What each symbol does to the nodes:
tu: Q789->Q824, Q50->Q194, Q395->Q630, Q835->Q30, Q926->Q332, Q234->Q50, Q245->Q641, Q305->Q605, Q104->Q998, Q469->Q717, Q630->Q234, Q144->Q789, Q808->Q469, Q372->Q683, Q670->Q782, Q690->Q670, Q110->Q926, Q717->Q690, Q194->Q465, Q643->Q584, Q268->Q245, Q479->Q161, Q112->Q304, Q332->Q268, Q569->Q104, Q359->Q590, Q641->Q808, Q285->Q395, Q727->Q872, Q312->Q520, Q586->Q198, Q198->Q510, Q161->Q359, Q510->Q285, Q782->Q305, Q30->Q727, Q605->Q112, Q683->Q569, Q465->Q643, Q590->Q312, Q674->Q687, Q584->Q674, Q872->Q586, Q520->Q835, Q12->Q144, Q687->Q317, Q998->Q12, Q317->Q479, Q824->Q110, Q304->Q372
ve: Q789->Q674, Q50->Q268, Q395->Q808, Q835->Q112, Q926->Q465, Q234->Q245, Q245->Q234, Q305->Q727, Q104->Q161, Q469->Q285, Q630->Q641, Q144->Q687, Q808->Q395, Q372->Q312, Q670->Q586, Q690->Q198, Q110->Q643, Q717->Q510, Q194->Q332, Q643->Q110, Q268->Q50, Q479->Q998, Q112->Q835, Q332->Q194, Q569->Q359, Q359->Q569, Q641->Q630, Q285->Q469, Q727->Q305, Q312->Q372, Q586->Q670, Q198->Q690, Q161->Q104, Q510->Q717, Q782->Q872, Q30->Q605, Q605->Q30, Q683->Q590, Q465->Q926, Q590->Q683, Q674->Q789, Q584->Q824, Q872->Q782, Q520->Q304, Q12->Q317, Q687->Q144, Q998->Q479, Q317->Q12, Q824->Q584, Q304->Q520
lu: Q789->Q144, Q50->Q234, Q395->Q285, Q835->Q520, Q926->Q110, Q234->Q630, Q245->Q268, Q305->Q782, Q104->Q569, Q469->Q808, Q630->Q395, Q144->Q12, Q808->Q641, Q372->Q304, Q670->Q690, Q690->Q717, Q110->Q824, Q717->Q469, Q194->Q50, Q643->Q465, Q268->Q332, Q479->Q317, Q112->Q605, Q332->Q926, Q569->Q683, Q359->Q161, Q641->Q245, Q285->Q510, Q727->Q30, Q312->Q590, Q586->Q872, Q198->Q586, Q161->Q479, Q510->Q198, Q782->Q670, Q30->Q835, Q605->Q305, Q683->Q372, Q465->Q194, Q590->Q359, Q674->Q584, Q584->Q643, Q872->Q727, Q520->Q312, Q12->Q998, Q687->Q674, Q998->Q104, Q317->Q687, Q824->Q789, Q304->Q112

The rows follow the links: the fewer symbols apart two nodes are, the more alike their rows tend to be.

Each row is also shifted at random along 4 hidden directions that mean nothing.

Some nodes, each with a row of numbers:
Q12: 37,-112,15,-113,-99,19,-93,-123,-120,-32,-171,104,8,-23,-213,-131,-19,127,114,99,119,104,23,61,-53,-118,-156,-49,-48,-105,-112,-7,-110,-55,-98,55,2,-52,-101,73,41,-116,-19,-138,55,-96,-4,-45,2,20,90
Q317: 7,1,-4,-153,51,151,-23,-203,76,-123,17,141,-35,-46,-43,61,-122,0,138,131,143,85,39,-11,124,-141,73,13,160,-30,-160,-85,50,-12,-168,-36,-83,-167,41,277,-50,-197,242,52,138,-182,42,36,-1,35,128
Q104: 17,-36,44,-180,-19,-114,-4,-168,108,-114,-77,199,-42,-62,-145,-50,120,15,156,-45,125,-10,14,63,7,-131,-68,-7,42,94,-152,27,-56,-9,-89,-18,-125,-56,11,-81,72,-127,91,-102,-73,-193,120,-25,64,-41,138
Q643: 42,138,4,-73,136,-77,131,-99,180,-84,189,81,-110,-99,199,175,25,-111,10,-301,37,-18,-42,-82,49,-50,223,159,182,62,-76,102,84,154,-26,-45,-42,-28,140,207,-148,-122,153,189,163,-117,195,7,85,93,-13
Q372: -6,70,15,-144,41,-62,61,-165,-68,103,91,184,-105,79,0,30,37,-24,170,-105,151,-65,-9,-61,-182,-164,58,72,182,-93,-191,26,41,1,-61,21,142,-8,-15,-76,-1,-83,-198,82,17,-183,-22,-28,-76,82,143
Q586: -23,-54,13,137,-48,-57,-12,168,-73,80,-91,-168,56,71,-50,-76,26,110,-127,-66,-121,-64,28,58,-139,131,-121,37,-177,-88,121,13,-96,-40,107,-2,69,122,-126,-98,8,153,-197,-88,-4,178,-54,-80,-82,76,-128
Q569: 0,-3,15,-164,-42,-21,6,-189,-81,59,-22,170,-49,48,-107,-26,5,29,161,-45,156,-18,-21,-3,-136,-168,-40,6,82,-111,-192,47,-19,-34,-102,50,101,-41,-28,-91,28,-94,-121,-4,0,-176,-76,-29,-7,101,164
Q112: -30,66,13,-127,87,-81,60,-104,-4,-24,149,145,-24,13,92,115,90,-105,102,33,112,-47,21,-109,-43,-123,130,14,187,0,-121,-66,110,-6,-54,-52,48,-23,83,-47,32,-84,-40,140,-74,-125,69,65,-53,-53,100
Q835: -46,-93,23,-3,-68,-40,-72,-19,151,-117,-200,21,3,-1,-176,-167,46,119,-40,-7,-15,-81,19,158,70,15,-191,58,-149,53,14,-85,-188,52,-18,-96,-165,-26,-143,75,-30,-32,94,-206,-19,-6,134,-89,-50,-21,-20
Q234: 39,69,30,120,70,102,-3,89,47,-141,118,-144,143,-39,214,122,-100,-103,-124,127,-95,90,34,-78,90,117,169,-22,83,-118,126,-11,161,-118,22,35,-18,-5,130,170,30,32,226,170,131,145,-13,107,62,100,-109
Q782: -54,105,10,21,145,-6,60,-26,-33,43,202,-47,19,41,198,184,10,-121,-40,10,-21,-33,32,-159,-37,9,186,74,150,-111,-14,-67,143,20,-20,-57,129,45,81,122,-62,-9,-92,212,69,17,34,45,-129,66,-23
Q50: 53,70,-8,43,74,25,48,99,29,-99,154,-70,66,-57,203,135,38,-162,-54,71,-58,39,-4,-120,67,78,189,-83,98,78,101,35,157,-63,58,46,-33,-15,204,-84,74,73,146,156,-61,49,0,120,128,-50,-24
Q312: -46,-126,-39,-85,-91,-28,-67,-78,-8,22,-163,122,-35,8,-230,-146,45,90,88,113,80,-39,13,121,45,-105,-186,-56,-67,143,-74,-71,-116,16,-45,-47,-97,-48,-109,-118,17,-28,-42,-173,-170,-106,1,-14,-22,-174,106
Q161: -15,-6,-14,-140,15,-23,-1,-220,9,2,-59,164,-113,-31,-125,-47,10,51,95,-76,146,30,10,37,32,-162,-68,120,78,-48,-171,-59,-86,142,-145,-76,-39,-60,-73,295,-135,-214,14,-26,147,-179,163,-81,-84,34,63
Q690: -44,65,2,103,75,95,54,124,-59,111,149,-114,33,93,197,148,-80,-94,-71,65,-84,-20,-1,-130,-28,86,150,-10,74,-51,88,-30,142,-39,68,1,150,39,71,-57,3,134,-117,175,-35,113,-156,79,-72,4,-41
Q194: 57,101,-6,22,74,-23,74,23,12,-6,200,-17,-8,-32,184,180,0,-130,-6,-77,-33,23,-16,-127,6,28,205,-46,127,60,35,80,149,6,48,68,45,9,159,-61,25,57,41,171,-13,32,-12,87,101,-30,-7
Q144: 47,-98,8,-63,-96,18,-83,-108,-37,-31,-178,61,17,-26,-215,-143,-25,124,73,-7,70,61,-21,113,-38,-71,-174,-15,-93,-66,-78,37,-146,-51,-54,58,-47,-38,-128,36,17,-60,51,-168,92,-65,-7,-57,40,63,62
Q285: 5,42,9,155,5,-118,16,231,19,-39,39,-159,79,-45,86,28,114,-37,-177,-37,-152,-46,-10,-7,-12,161,35,-20,-84,46,168,20,18,14,120,-7,-19,116,50,-103,45,146,-3,33,-63,174,60,13,52,-51,-149

Start, symbols taken left to right, then the node you end at.
Answers are names.
-53,-108,25,42,-61,10,-109,53,53,-60,-198,-58,72,12,-171,-163,-8,137,-49,97,-34,-22,46,126,28,39,-180,14,-155,-53,38,-99,-155,-34,-7,-48,-87,11,-158,93,0,25,31,-171,4,47,37,-61,-81,35,-44
tu tu lu: Q727
28,-30,-53,162,-57,-65,-44,164,-166,31,-97,-171,50,-70,-34,-74,90,45,-216,41,-104,82,11,41,69,142,-133,-11,-166,29,169,-46,-101,160,52,-28,-12,88,-64,200,-82,71,-59,-83,23,157,171,-53,-15,-148,-190
lu ve ve: Q332
-30,105,15,-46,100,6,75,-42,-95,97,190,21,-28,84,153,168,-14,-126,51,84,33,-37,30,-156,-81,-38,183,-17,156,-88,-46,-61,174,-54,-21,-2,181,12,77,-85,23,18,-159,197,-38,-38,-96,77,-103,-14,38
tu tu: Q112
44,106,10,-18,70,15,87,-9,58,11,182,47,-50,-14,189,163,-6,-145,61,-62,16,2,-50,-116,14,-3,218,-53,164,82,-5,119,167,-33,47,82,38,-19,199,-179,52,30,64,153,-47,-32,-122,111,138,-13,76
tu lu ve: Q926
-5,4,22,173,-7,-63,25,189,-53,32,5,-194,95,34,65,-9,29,42,-166,-18,-157,-24,7,-11,-103,171,-15,5,-118,-105,158,13,-22,-17,105,15,80,114,-42,-28,-10,125,-112,-16,31,193,6,-24,-23,62,-156
lu tu tu: Q285
-60,-49,55,121,-26,41,-15,105,280,-123,-135,-122,21,53,-6,-95,-46,112,-124,-137,-104,-98,10,165,22,113,-108,106,-214,-38,117,14,-140,-32,92,-50,-154,32,-116,36,-35,70,161,-153,69,117,-5,-94,-26,201,-114
lu tu lu: Q727
-39,66,11,-145,83,-106,83,-149,37,-7,128,180,-61,28,42,71,87,-84,161,-61,116,-86,-2,-86,-69,-129,99,28,187,28,-145,5,66,-8,-66,-36,46,-39,61,-103,16,-94,-60,90,-45,-159,40,32,-18,-6,120
lu lu tu: Q112
-27,-99,-23,-155,-43,116,-68,-150,-38,56,-114,154,-60,65,-201,-77,-92,50,192,216,136,15,9,55,33,-133,-87,-127,16,65,-118,-34,-34,-122,-82,29,-12,-133,-31,-174,78,-69,-22,-105,-137,-134,-184,33,-1,-76,209
lu tu: Q359
-31,64,-14,155,93,25,37,160,50,-41,91,-166,60,-19,153,92,0,-53,-190,33,-132,12,8,-52,93,148,106,41,-19,29,152,-50,78,62,80,-69,-43,30,59,179,-72,61,85,94,42,162,89,43,-51,-5,-174
ve tu: Q395
-82,-101,14,-55,-76,65,-27,-59,295,-55,-200,59,-72,49,-148,-153,-104,117,75,-113,41,-142,15,185,37,-24,-159,42,-136,58,-26,18,-135,-32,13,-47,-149,-65,-131,-126,-2,-9,128,-210,-33,-63,-78,-78,0,122,71
ve lu: Q112
31,90,-29,-93,53,15,57,-110,-84,94,167,110,-72,-1,98,134,-60,-97,93,-51,96,52,-26,-115,-53,-89,162,-16,190,-28,-121,54,126,45,-78,49,136,-55,84,58,-51,-70,-66,156,61,-102,-23,53,39,25,107
tu ve: Q789
27,85,35,158,54,-96,61,157,19,-14,86,-167,49,-27,176,65,63,-48,-187,-171,-139,-17,-8,-56,-62,142,65,96,-56,-113,146,52,26,41,95,7,56,135,10,99,-46,88,-42,87,128,151,91,-32,-1,110,-207
lu tu: Q395
40,-66,-15,138,-64,-6,-70,135,-44,-5,-136,-159,39,-57,-63,-105,4,106,-171,-40,-117,66,-10,76,43,124,-137,44,-178,-53,117,21,-142,129,44,-17,-58,53,-110,227,-99,45,9,-120,125,141,122,-79,7,-13,-146
ve lu tu: Q194
